Each row has a name. Each piece below is followed by the name of the row it came from, unless a question asks for something else. Each question is about the rows just above it. Places in a row count from 1.

[119 102 171 153 110  89] : nafeg
[168  98 114 158 113  87] : muf
[147 145 130 149 144  64] : Pogat
[119 171 153 102  97  97] : Fugib
q: [119 171 153 102] -> Fugib
Where do [119 102 171 153] appear? -> nafeg
Which row holds [102 153] read backwards? -> Fugib
[113 158 114  98 168] is which row, read backwards? -> muf
q: [114 158] -> muf
Which row holds this, read backwards? [153 171 102] -> nafeg

[142 101  94 131 138  91 134 118 161 136 204 177 184 158 136 192] -> vedo
[103 142 143 129 111 148 117 110 133 132 104 118 102 102 138 121] -> liba
[137 130 165 129 134 140 137 107 142 158 204 136 184 177 136 161] -> Gurep
[ 74 122 134 131 117 132 108  95 152 120 100 147 114 107 125 168] -> gosa
[103 142 143 129 111 148 117 110 116 132 104 118 102 102 138 121] -> tek
Which row holds this, read backwards? [125 107] -> gosa
Where do [118 161] appear? -> vedo
The row with [136 204 177 184 158 136] is -> vedo
q: [137 130 165 129 134 140 137 107 142 158 204 136 184 177 136 161] -> Gurep

[112  92 145 114  99] -> Gebep
[148 157 127 112 128] -> tibev
[134 130 126 125 141] -> Biba
[140  70 165 133 139] -> Bodaf
[167  50  98 139 124] -> Monar
[154 112 120 155 143] -> kamil
[ 92 145 114 100 133] -> Vatop
[130  68 123  80 102] -> bepub
[124 149  81  88  99] -> mufol
[117 162 126 109 108] -> fena
q: [ 92 145 114  99] -> Gebep
Which row holds [141 125] read backwards? -> Biba

[131 132 104 132 129 146 139 114 128 122 125 106 120 116 148 114]  tamu
[ 92 141 129 130 142 112 116 173 119 137 105 130 102 121 116 136]  somev
[139 136 103 132 134 152 118 124 136 112 146 138 120 135 129 115]  Mus
[119 121 140 124 143 140 135 134 122 133 110 139 122 131 135 123]  Lemi
[122 130 118 131 142 127 126 103 134 144 108 139 130 133 127 162]  lofu
[153 148 119 130 129 138 141 130 105 173 137 116 142 132 139  97]  Rali
[153 112 119 130 129 102 141 130 105 173 137 116 142 132 139  97]  dezi
[105 124 106 133 119 128 125 112 139 146 129 145 138 126 124 139]  Gem
[131 124 140 124 118 140 135 134 122 133 110 119 122 131 135 123]  Zof
[120 143 171 127  97 153 126 148  87 109 163  86  97 102 143 103]  mogis
q: [119 122] -> Zof
Which row holds this, read backwards? [142 116 137 173 105 130 141 102 129 130 119 112] -> dezi
[137 119 173 116 112 142 130 129 141] is which row, read backwards? -> somev
q: [126 124] -> Gem

[134  90 137 135] = dure
[107 125 133 110] = Voni
[121 119 109 117] = Fufo
[110 136 123 129] = vesip
[121 119 156 119] = Vevi
[134  90 110 101] = sunog
Which row holds [117 109] read backwards? -> Fufo
The row with [121 119 109 117] is -> Fufo
Which row holds [134  90 137 135]? -> dure
Where does [ 90 110] start? Give its row and place. -> sunog, 2
Which row holds this, read backwards? [125 107] -> Voni
q: [107 125] -> Voni
[110 133 125] is which row, read backwards? -> Voni

[127 121 116 112 134 124 106 153 125 123  72 121 124 120 118 210]  lov
[102 133 125  99 106 129 129 131 125  72 123 122 111  97 127 175]  kunum
[136 101 122 114 190 124 106 125 153 160  98 131 129 115 131 134]  besip
[125 123  72 121 124 120 118] begins in row and place -> lov, 9
Where do [125 123  72] appear? -> lov
Where does [125 153] start? Give its row and place. -> besip, 8
Where does [124 106 153 125] start? Give its row and place. -> lov, 6
Where does [106 129] start? Give its row and place. -> kunum, 5
q: [129 129 131] -> kunum
Which row holds [123 125 153 106 124 134 112 116 121 127] read backwards? -> lov

[ 68 124 117 130 112 199 134 128  50]  kor
[ 68 124 134 128  50 122 106 145 141]  rap
[122 124 128 115 131 125 113 130 144]  Bepuv
[122 137 118 140 127 133 138 122  85]  vebeg
[101 128 138  87 157 122 106 147 140]  timuf
[129 126 128 123 130 125 122 130 128]  rimok
Row and place where [112 199 134 128  50] starts: -> kor, 5
The row with [130 125 122] is -> rimok
The row with [ 68 124 117 130 112 199 134 128  50] is -> kor
[125 131 115 128] is which row, read backwards? -> Bepuv
q: [138  87 157] -> timuf
q: [138  87 157 122 106 147] -> timuf
[118 140 127] begins in row and place -> vebeg, 3

[ 82 109 166 124 132 159 101 152 137 122 103 139 136 183 161 133  87 150
 166 138 114 151 100 127 154 163  94  92 108 122  62]  tafaf
[151 188 125 135 124 102 160 167  80 117  79 113 157  99  97 121 130 136
 137  77  67 100 120 128 156 169 118  62 169 120 117]  pina
[169 134  74 177 125 124 160 167  80 117  79 113 157  99  97 121 130 136
 137  77  67 100 120 128 156 169 118  62 104 131 176]  miziv
[118  97 169 124 126 121 161 167 140 112  87 152 138 176 120  98  76 129
 168 134  74 177 142 131 150 170  95  64 157 136  90]  Borek
[124 125 177  74 134 169] is which row, read backwards? -> miziv
Which row holds [177  74 134 168] read backwards? -> Borek
Which row holds [151 188 125 135 124 102 160 167  80 117  79 113 157  99  97 121 130 136
 137  77  67 100 120 128 156 169 118  62 169 120 117]? -> pina

[152  94 146 117 123 136 131 114 155 105 112 119 116 130 145 125  99 127
  99 143 128 143 123] : ber
[140 138 130 123 149 167 126 132 144 138 125  95 104 108  93  97 125 142
 139 135 136 156 126] : neb
[110 149  90 164 146  95 126 147 118  95 157 159 132 145 149 125 112  81
 130 143 139 114 130] : zive
[133 140 134 130 123 147 131 106 116 165 140 103 117 116  83 132 176 167
 148 100 120 135 122] : tus
[100 153 130 157 130 117 117 117 100 148 121 161 122 127 100 124 167 146
 139 112 143 156 148] : dov
[133 103 118 101 126 130 120 137 106 153 140 163 138 112 152 129 163 140
 141  89 129  81 123] : toteg
[162 127 110 140 147 150 124 131 158 148 169 123 127 130 139 129  93 148
 140 130 108 118 110] : Kip
[116 146  99 151 152 118 125 142 119 112 148 140 115 128 122 109 131 101
 138 134 143 128 130] : disu
[146  91 142  89 141 130 129 142 159 128 108 138 108 119 151 111  94 129
 110 150 140 144 134] : Loz
[107 132 139  82 112 127 141 133  96 161 121 148 128 108  95 129 192 132
 147 103 132 110 132] : Misi
[128 142 125 131 122 123 131 143 112 159 137 128 154 132 108 146 138 135
 156 124 115 118 133] : temo
[128 143] begins in row and place -> ber, 21
q: [161 121 148] -> Misi
Where does [140 147 150 124 131 158 148 169 123] start? Give its row and place. -> Kip, 4
Which row holds [118 108 130 140] read backwards? -> Kip
Which row holds this, read backwards? [128 159 142 129 130 141  89 142  91] -> Loz

[174 154 173 146] : zesip
[138  69  80 146] : nanob
[154 174 154 170] : renad
[174 154 170] begins in row and place -> renad, 2
q: [174 154 173 146] -> zesip
Where does [154 173 146] start? Give its row and place. -> zesip, 2
Which row holds this, read backwards? [146 173 154] -> zesip
[154 170] begins in row and place -> renad, 3
Which row holds this, read backwards? [80 69] -> nanob
Where do [154 174] appear? -> renad

